Questions about the table below.
1) What is the 3rd largest entry?
2) What is the entry just right of 105?
3) What is the first entry in the row that holds the largest entry?
4) What is the second-last entry, reading row by row?
5) What is the smallest entry in the last column?
6) What is the last entry, reading row by row?
7) What is the top-right entry?
8) What is the largest entry in the first column?
134	126	130	126	128	128	128	127	126	134	131	128	126	132	130	133
128	150	106	152	128	128	108	147	105	129	135	144	151	133	140	122
131	124	133	123	128	128	131	124	131	131	128	125	124	129	127	132
131	119	137	118	128	128	136	120	136	131	127	122	119	128	124	133
140	136	122	136	128	128	119	134	114	140	136	136	135	137	137	135
1) 150
2) 129
3) 128
4) 137
5) 122
6) 135
7) 133
8) 140

Read these off the array that follows.
1) Give the last entry, reading row by row.
2) Give the smallest entry in the last row.
3) Give the largest entry in the last row.
4) Give the top-left entry.
5) Give the largest entry.
6) Give the first entry on the diagonal from the top-right corner.
7) Give the second smallest entry.
8) Give the top entry of the column that holds the smallest entry.
[[120 132 122 125 119 140 124 134 127]
 [128 113 127 138 128 130 123 132 126]
 [118 132 122 125 120 142 122 138 126]
 [128 116 128 138 129 129 125 145 125]
 [131 132 119 128 124 126 125 127 131]
 [120 130 122 125 120 140 123 136 125]
 [122 122 133 126 132 120 127 142 122]
 [130 133 119 130 131 135 132 101 120]
 [128 115 126 138 126 129 124 130 126]
 [127 138 122 126 127 141 127 129 110]
 [127 125 116 129 127 121 131 129 122]
 [130 118 122 122 130 120 137 141 140]]
1) 140
2) 118
3) 141
4) 120
5) 145
6) 127
7) 110
8) 134

a =
[[149 114 149 118 129 137 117 130]
 [120 132 130 129 128 133 129 126]
 [127 128 124 129 128 125 129 128]]
The top-left entry: 149
Report the fifth entry, reading row by row.
129
The 4th entry in reading order is 118
Report the second entry on the diagonal from the top-right corner.
129
Report the entry just right of the smallest entry.
149
The smallest entry in the last row -> 124
Report the smallest entry in the first row.
114
The 4th-last entry, reading row by row: 128
Report the 1st entry on the diagonal from the top-right corner.
130

Read these off the matrix that follows. Rows and columns are numbered from 1.
1) Report the entry at row 1, column 3.
2) Report the bottom-left entry.
3) Report the entry in the bottom-right corner.
4) Report the entry in row 2 and column 1.
5) Report the entry just right of the largest entry.
6) Report the entry just right of the centre entry.
7) Report the entry directly below the largest entry.
8) Report the entry at row 1, column 1.
[[138 118 126 111 131 120 144 132 118 144 114]
 [136 123 120 125 120 118 140 134 121 134 119]
 [125 135 109 126 137 129 116 121 141 117 143]
 [130 114 122 120 122 122 143 134 112 133 116]
 [122 125 139 128 131 129 122 124 123 131 127]
 [126 136 115 136 124 128 125 132 134 116 140]
 [135 131 105 122 139 127 127 121 142 115 140]
 [134 124 128 124 131 132 127 129 124 127 135]
 [138 109 118 120 117 121 144 133 114 131 114]
 [132 127 124 137 125 125 130 139 125 129 125]
 [121 129 107 125 145 133 113 119 144 106 132]
 [131 132 127 130 114 124 129 133 126 132 124]
 [129 125 126 124 132 134 129 131 120 123 136]
 [130 128 134 137 110 124 125 131 119 132 132]
 [131 127 126 126 132 132 129 130 128 123 133]]
1) 126
2) 131
3) 133
4) 136
5) 133
6) 127
7) 114
8) 138

Questions about the table below. Counting starts at 1.
1) The entry at row 1, column 3?
2) The bottom-right entry?
3) The entry in row 1 and column 2?
4) The entry directly below the largest entry?
5) The bottom-left entry?
6) The entry directly above the largest entry?
7) The top-left entry?
8) The entry directly below the centre entry?
134,122,128,136,131,128,134,113,150,132,123,124,125,142,139
127,133,125,137,139,120,126,122,135,132,125,131,130,116,120
144,122,144,134,127,129,120,134,135,118,110,135,121,134,128
139,123,123,126,134,132,136,111,114,141,138,133,143,138,125
131,125,128,129,116,117,134,130,110,125,129,118,127,139,135
139,154,129,134,136,152,124,115,127,127,117,122,106,118,115
137,143,138,124,111,126,134,137,117,131,125,125,112,131,140
131,117,118,127,118,125,133,125,130,122,117,108,131,124,124
131,118,132,135,130,123,129,135,137,122,133,122,133,126,116
123,129,131,138,134,116,134,128,135,123,103,141,109,132,117
134,118,131,118,120,134,128,126,127,143,128,111,137,123,134
125,144,143,131,107,129,134,121,136,132,117,127,117,123,135
116,130,131,108,113,118,125,137,128,137,134,141,134,124,131
1) 128
2) 131
3) 122
4) 143
5) 116
6) 125
7) 134
8) 125
